(in the rows, 128 means zero)
[135 117 120 137 132 174 105 140 161 127 110 124 111 186 129 138  69  83
  80 165 105  90 133 198 129 156 102 154 131 102 139 108 150] -> 5
[120 107  90 100 159 147 105 133 130 110 164 105 135 165 106 126 137 154
  72  87 156 124  67  86 141 137 156 103 146 144 117 176 110] -> 2
[145 172 122 144 140 135 150 133 140 141  86 160 125 119 129  94  97 223
 112  91  84 164 123  56 138 172 164 131 153 184 138 152 158] -> 4
[110 155 100 111  71  98 103 131  83 111 138 108 154 104 125 157 123 165
 121  88 135 116 150 179 156 121 139  94 134 110 160 150 125] -> 1
[109 124 174 150 148 126 113 113 131 142 121 130  81 144 137 152 151  78
 144 142 140 148 120 163 167 110  84 157 103 149 156 129  96] -> 5
[129 139 123  81 151 100  99  95 114  99  94 156 131 123 172 149 156 125
  77 163 152 161 189  78 183  96 143 110 120 147 124 183  98] -> 6
[100 128 106 170  99 131 113 114 109 179 133 131 134 113 149 144 121  96
 112  91 120 196 157 213 132 126 110 108 158 150 138 157 105] -> 0
[161 139 134 144 128  91 142 123 111 169 113 124 130 101 153 140 128 137
 102 124 134 137 121 122  86 164 146 128 151 162 123 126 103] -> 1
[107 136 134 145 118 130 105 156 105 146 123 144 115 147  92 116 150  95
  88  96 109 132 155 103 167 158 152 135 164  93 174 141 164] -> 7
[144 108 118 147 141 126 133 124 188 144 144 134 124 114 132 107 143 155
 112 128 147 167 175 106 142 172 136 128 144  97 123  81 196] -> 1
[140 202 114 122 108 151 107 115 151 129 113 133 157 120 140 109 144  99
 101 149 117 123 135 126 126 153 106 123 140 132 133  92 102] -> 5
[108 147 137 146 103  80 135 146 114 137  98 129  76 146 130 129 141  64
 152 128 135 113 110 104 142 121 167 107 137 111 104 167  84] -> 6
[132 117 136 144 138 101 164 149 110 130 132 149 149 126 135 122  92 120
  93 106  94 105  94 121 164 147 113 163 159 127 120 156 128] -> 5
[108 140 182 107 130 121 126 137 126 128  98  77  88  98  74 118  93  99
 154 128 148 114 118  50 129 138 125 170  99 121 150 118  96] -> 3
[121 131 149 148 122 159 106  68  77 139 113  91  92  94 130 126 155 170
 162 131 134 165 143 158 117 107  62 125 119 169 164 140 109] -> 3
[153  83 121 165 153 114 112 101 213 168 125 160  97 150 129 131 128   4
 163 149 131 155 145 128 102 117 124  80 132 123 134 133 103] -> 0
[ 77 154 130 125  77 117  86 102 148 100  94 115 157 115  66 135  80 106
 145  92 135 132 129 145 148 105  90 128 105 129 180 164  72] -> 3
[120 115 145 125  96 158 112 131 136 150  97 157 105 126 116  81 121 135
 136 143  97 112 131 155 146 163  91 122 141 135 127 191 147] -> 2
[105 112  92  96 110  87  94 118 162 119 161 110 147 123 136 115  87 102
 146 117 171 179 160 136 132 112 127  34 106  89 143 144 102] -> 0
[139 171  83 129 119 140 107  84 183 120  87 159 113 124 135  84 148 136
 114 137 150 179 183  98 144 105 149 105 118 127 141 141 145] -> 2
[149 145 139 112 111 110 125 127 182  87 127 152 142 154 131 101  96 120
 124 109 111  75 149  87 163 128 129 130 141 102 185 117 181] -> 4
[135 104  74  84 167  91 127 145  67 101 175 123 127 147 153  75 114 170
 115  98 124 115 135  49  81 112 144  98 134  89 168 162 191] -> 4
[144 107  99 128 108 137 112 125 122  96 160 140 169 165 106  87 127 135
 102 113 109  90 146 138 112 145 115 116 151  85 165 129 160] -> 7
[107 145 142 153 158  77 131  96 132 127  73 141 105  80 107 132  69  99
 141 129 123 171 113  37 142 106 122 105 122 116 147 160 117] -> 3
[117 107 140 119 108  98 107 119 158  97 110 138 129 122 145 128 112 114
  89 160 130  88 129  87 181 145 123 112 143 103 108 141 118] -> 6
[131 124 104 155 134 130 107 100 198 119  90 174 110 113 106  94 101 109
 115 150 109 134 130  76 152 139 128 101 128  90 134 130 182] -> 2
[106 143 127 116 109 111 118 137 113 107 141 108 120 151 127 121 126  84
  93 118 152 109  87 114 152 136 134 101 153  75 128 149 143] -> 2
[102 133  91 121 114 103 115 141 134 102 134 118  97 162  94 117 144  83
 155 124 136 131 113  59 125 125 158  73 141  79 120 172 100] -> 0
[139 110 119 142 157 133  92 105  69  77  92 184 121 146  78 143 129 142
 150 169  86  95 141 122  68 100 119 143  67 121 182 141 130] -> 7
[100 120 145 189 121 104 165 136  85 146  95 135 105 119 172 123  80 186
 103 109 144 144 128 149 132 129 120 133 187 129 124 148 154] -> 3
[119 111 140 101 138 121 125 163 189  88 116 173 113 164 136 100 117 199
 126 174 166  87 188  80 132 148 133 148 122 104 137 125 172] -> 1
[131 159 143 121 134 156 142 143 156 122 134 124 140 159 125 110  86  93
 102 126 119 118 126 109 160 138 137 141 155 111 117 139 114] -> 7
[128 123  84  79 106 108  95 132 104 130 120 169 206  83 155 128 139 112
 115 126 136 134 194 196 150  90 127 103 101 130 128 151  83] -> 5
[148 156 136 173 116  94 146 113 142 146  97 156 123  80 127 121 111 132
 138 112  95 134 116 116 177 140 129 120 133 140 146 109 132] -> 5
[124 141  83 134  94 136 144 145 138 118 122 121 126 134  81 112  53 125
 150  98  91 132 145 140 129 137 153 118 123  95 127 156 137] -> 0
[ 76 148  96 150  98 112 110 140  71 151 146 105 125  81 114 120 103 127
 103  83 112 151 136 115 110 130 120 144 141 120 162 131 120] -> 0
[137  91 165 107 146 119 160 141 145 127 183  92 110  73 129 124 127 179
 174 115 144 116 126  87 200 133 125 129 122 107 102 109 158] -> 1
[194 167 135 181 115 120 164 104 162 146 101 174 145 138 143 155 154 110
 130  92 112 132 152 193 186 119 153 133 152 174 150 106 126] -> 5
[143 112 134 102 132 102 123 135  97 145 140 128 133 156 164  77 133 110
 122 134 125 151 135 126  57 175 107 100 140 107 142 142 158] -> 4
[ 90 153 126 140 136 156  90 164 166 147 166  90 118 120 119 147  93  65
 103 130 161 117 122 115 101 149 139 120 128  93 142  30 131] -> 0
[121 113  90 167 149 102 119 114 159 114 125 146 112 120 112 162 136 129
 146 125 146 156 137 117 130 108 163 105 108  93 123 101 149] -> 1
[118 135 133 100  94 128 115 146  92 100 118 134 149 103 135 133 137 131
 105 144 116  86 166 161 199 130 115 146 125  86 135 115 149] -> 5
[163 148  91  78 116 159 112 108 121  81 158  95 170 187 128  88  85 132
  82 135 122 125 165 154 106 143 114 103 132  81 156 140 148] -> 7
[114 126 112 129  92 103 135 169 118 135 135 120 133 125 139 119 117 142
  75  81 150  94 165 132 165 132 179 162 152 125 132 123 130] -> 6
[160 114 141 115 128 122 157 138 134  81 104 185 147 124 146 108  76 145
 144 169 105  86 195 132 180 101 143 121 121  68 122 134 181] -> 7
[180 114 151  92 142 179 134  96 152 144 124  73 121  95 159 131  92 131
 128 146 116 183 175 172 167 151 131 135  94 125 100  77 166] -> 4
[102 114 159 132 119 113 109 154  90 159 128 137  87  90 150 124 126 140
 156 144 135 120 158 127 124 130 111 104 127 138 156 133 125] -> 0
[ 74 134 122 153 127 115 125 134 111 100 128 155 115 117 119 119 124 123
 140 130 104  84  87  76 135  97 105 157 130 131 107 171  86] -> 6
[125 169 170 127 108 133 147 143 190 133 104 127 101  89 125 115  66 143
 151 109 139  83 101  93 211 108 153 132 124 158 126 136 110] -> 2
[159 148 173  98 130 159 121 131 147 143 101  94 119 114 134 135 132  85
 143 160 131 117 123 118  94 159 148 158  90 150 102  65  92] -> 4
[116 152 147 124  84 113 110 106  94  77  90 175 129 123 135 128 168 167
 115 147 116  91 120 115 191 126 107  96 155 118 142 189 146] -> 2
[131 102 137 120 117 114 124 124 119 138 153  76 115 118 114 105 129  94
  99  96 139 137 143  92 176 131 149 149 137  97 146 127 119] -> 7
[118 156 140 131 108 113 135 151 126 135 135 138 116 110 124 113  86 110
 160 135  96  88 128 129 123 147  99 112 145  81 142 137 166] -> 1
[130 124 117 133 141  98 105 124 146 145 128 152 122 108  83 130 185  26
 142 134 120 143 160  76 103 143 135 137 117  71 149 108 153] -> 1
[136 122 144 111 150 152 159 135 198 112 164 110 136 156 115  89  41  97
 128 115 110 117 109  86 190 128 117 132 146  97 109 159 127] -> 7
[103 101 127 175 125  86 116 122 153 176 110 126  59 106 145 111  87 140
 132 109 146 160 145  94 128 117 135 119 132 167 171 150 103] -> 0
[148 168 113 144 153 131 135  88 142 151  77 152 122 104 130  97  99 110
 132 130 124 189 186  98  91 108 116 130 129 145 159 142 136] -> 3
[107 109 132  99 167 112  91 151  97 101 137 146 106 118 119 141 104 203
 127 155 133  78 129  73  99 131 113 121 101 129 176 142 153] -> 1
[115 114  90 201 155 146 113 134 160 146 140 176 109  87 115 156 111 113
 153 124  78  79 110 122 137 103 122 106 156  98 136 104 185] -> 1
[ 61 127 182 146 152 106 102 170 116 156 131 128  58 146 140 123 112  49
 136 149 159 147 136 105 151 119 127 116 126  66 156 118 144] -> 7
